Below is a small trained network, with its code and all its weights. Each question gives an input and a class and asks what happens when units are switched off, that is, made to give their printed mean instead of their output.

import numpy as np


def w(rows, s, z=0):
    codes = np.array(rows[::2]) - 128.0
    scale = np.full(codes.shape[1], s)
    scale[-1] = z or s
    return codes * scale


def norm(h):
    return h / np.sqrt((h * h).mean(-1, keepdims=True) + 1e-5)


def f(y):
    return y / 2 * (1 + np.tanh(0.7978845608 * (y + 0.044715 * y**3)))


def log_softmax(a):
    a = a - a.max(-1, keepdims=True)
    return a - np.log(np.exp(a).sum(-1, keepdims=True))


def net(x, mask):
    res = np.array(x, float).reshape(1, 7) / 4 @ E
    u = 0
    for l in range(2):
        y = f(norm(res) @ A[l][:, :-1].T + A[l][:, -1])
        res = res + np.where(mask[u : u + 12], y, B[l][:, -1]) @ B[l][:, :-1]
        u += 12
    return log_softmax(norm(res)[-1] @ U[:, :-1].T + U[:, -1])


A, B = {}, {}
E = w([
[150,192,110,119,149,2,160],'x0',
[143,137,145,121,119,124,115],'x1',
[139,139,115,136,121,134,125],'x2',
[113,117,127,127,139,128,138],'x3',
[121,123,132,124,132,126,131],'x4',
[134,137,208,181,66,134,251],'x5',
[76,172,168,222,157,107,57],'x6',
],0.0067)
A[0] = w([
[164,120,146,98,43,143,249,79],'0.n1',
[147,120,174,174,89,180,178,96],'0.n2',
[152,118,144,142,116,126,159,125],'0.n3',
[123,126,195,219,56,113,202,2],'0.n4',
[139,116,144,167,88,113,145,22],'0.n5',
[168,87,71,18,86,126,148,152],'0.n6',
[173,112,164,130,114,142,206,82],'0.n7',
[138,85,139,106,87,157,142,162],'0.n8',
[147,149,119,126,151,54,150,150],'0.n9',
[125,147,104,63,107,80,166,82],'0.n10',
[170,98,154,165,120,119,98,150],'0.n11',
[125,173,157,142,97,100,196,97],'0.n12',
],0.011,0.0042)
B[0] = w([
[93,23,120,146,52,66,27,253],'0.n1',
[5,162,216,138,124,107,141,216],'0.n2',
[153,158,94,84,104,118,131,151],'0.n3',
[182,167,199,76,210,205,223,252],'0.n4',
[178,177,102,120,190,146,154,137],'0.n5',
[150,159,191,134,175,217,254,243],'0.n6',
[143,152,79,151,24,112,98,195],'0.n7',
[91,204,22,82,144,192,116,181],'0.n8',
[157,168,75,108,103,49,89,202],'0.n9',
[197,107,181,196,198,52,64,174],'0.n10',
[13,60,68,133,210,127,174,148],'0.n11',
[225,49,29,150,164,135,71,205],'0.n12',
],0.0096,0.0072)
A[1] = w([
[101,120,134,144,188,221,101,253],'1.n1',
[214,105,57,103,220,165,129,77],'1.n2',
[107,243,61,114,154,4,153,124],'1.n3',
[163,238,97,76,172,72,233,96],'1.n4',
[254,202,176,121,194,82,215,44],'1.n5',
[100,136,101,163,138,131,171,163],'1.n6',
[167,141,150,101,95,137,216,93],'1.n7',
[138,153,91,128,75,8,151,162],'1.n8',
[162,227,210,122,187,235,208,83],'1.n9',
[93,86,175,112,68,159,56,123],'1.n10',
[205,126,186,213,203,96,133,76],'1.n11',
[135,73,90,134,77,225,156,122],'1.n12',
],0.0097,0.0027)
B[1] = w([
[215,82,125,139,116,96,121,220],'1.n1',
[54,159,157,140,105,135,150,191],'1.n2',
[144,123,196,87,146,190,188,193],'1.n3',
[117,96,105,145,61,83,76,199],'1.n4',
[49,147,103,142,7,129,175,239],'1.n5',
[147,148,143,83,110,109,66,140],'1.n6',
[141,115,77,143,142,108,61,160],'1.n7',
[143,106,133,155,230,169,85,181],'1.n8',
[164,129,155,110,231,138,100,254],'1.n9',
[124,172,68,130,97,123,181,172],'1.n10',
[67,153,90,89,72,154,147,197],'1.n11',
[78,173,176,121,166,101,126,181],'1.n12',
],0.015,0.01)
U = w([
[129,143,206,108,247,169,115,101],'0',
[20,172,110,135,28,137,174,254],'1',
[184,62,71,202,106,83,85,36],'2',
],0.012,0.00083)

Each question gives the input, the list of numbers given to net, and the class t.
The units are the neurons (one row each of A and B). Each row of codes is followed by its name. A weight is (code - 128) times the scale printed after its matrix; where a second scale follows, it is the last column's (A, B and U).
mask holds one flag per neuron, layer by layer. A switched-off neuron (its flag False) gives its mean, the last column of its row in B, instead of its output. The means were averaged over made-up inputs and are rounded, as every weight is.
A unit's drop is (log p(t) with every unit on - log p(t) with that unit switched off) / (log p(t) with every unit on - log p(t) with every unit switched off).
The circuit of an input: a set's keep is (log p(t) with only the set's units on - log p(t) with every unit switched off) / (log p(t) with every unit on - log p(t) with every unit switched off). Starting from the 12 units with the biggest drops (on a tie, the unit counted first), units are removed one at a time, each time the one whose removal leaves the highest keep (on an exact tie, the one counted first), for as long as the keep stays at least 0.8.
units of the circuit, in order: the units of the circuit, biggest drop first
k most important neurons: the k neurons with the biggest drops, biggest first
top k neurons in layer l: the k neurons of layer l with the biggest drops, biggest first
drop when u is switched off: that unit's drop, to one decimal
input [-3,-6,-6,-4,-6,-5,3], class 2: most important neuron : 0.n6
input [0,-7,-2,7,2,2,6], class 0: 2 most important neurons : 1.n9, 0.n9
input [-1,-8,-6,-7,5,-1,8], class 2: 2 most important neurons : 0.n4, 1.n5
input [0,-6,1,-1,-5,-3,-4], class 0: top 3 neurons in layer 0 : 0.n6, 0.n9, 0.n12
input [2,-5,0,-2,2,1,-7], class 2: top 2 neurons in layer 1 : 1.n5, 1.n9
input [6,-1,-3,4,-6,-8,0], class 1: 2 most important neurons : 0.n1, 1.n9
input [-3,4,0,4,5,-7,2], class 2: 2 most important neurons : 0.n4, 0.n6
input [6,7,6,-7,1,5,0], class 2: top 2 neurons in layer 0 : 0.n1, 0.n6
input [-1,-6,-5,-7,6,8,2], class 0: 2 most important neurons : 0.n4, 0.n2
input [3,6,1,-1,6,2,-7], class 2: 2 most important neurons : 0.n1, 0.n4
input [-7,-8,-2,-1,-6,6,1], class 0: 2 most important neurons : 0.n4, 1.n5
input [3,-6,1,-3,-8,2,-5], class 2: drop when 0.n1 is switched off : 1.0
input [-2,0,6,8,3,-7,6], class 2: drop when 1.n5 is switched off : 0.1
input [2,-7,-1,-3,2,4,-8], class 2: units of the circuit, in order : 0.n1
input [4,0,1,-8,-8,8,-7], class 2: drop when 0.n1 is switched off : 0.9
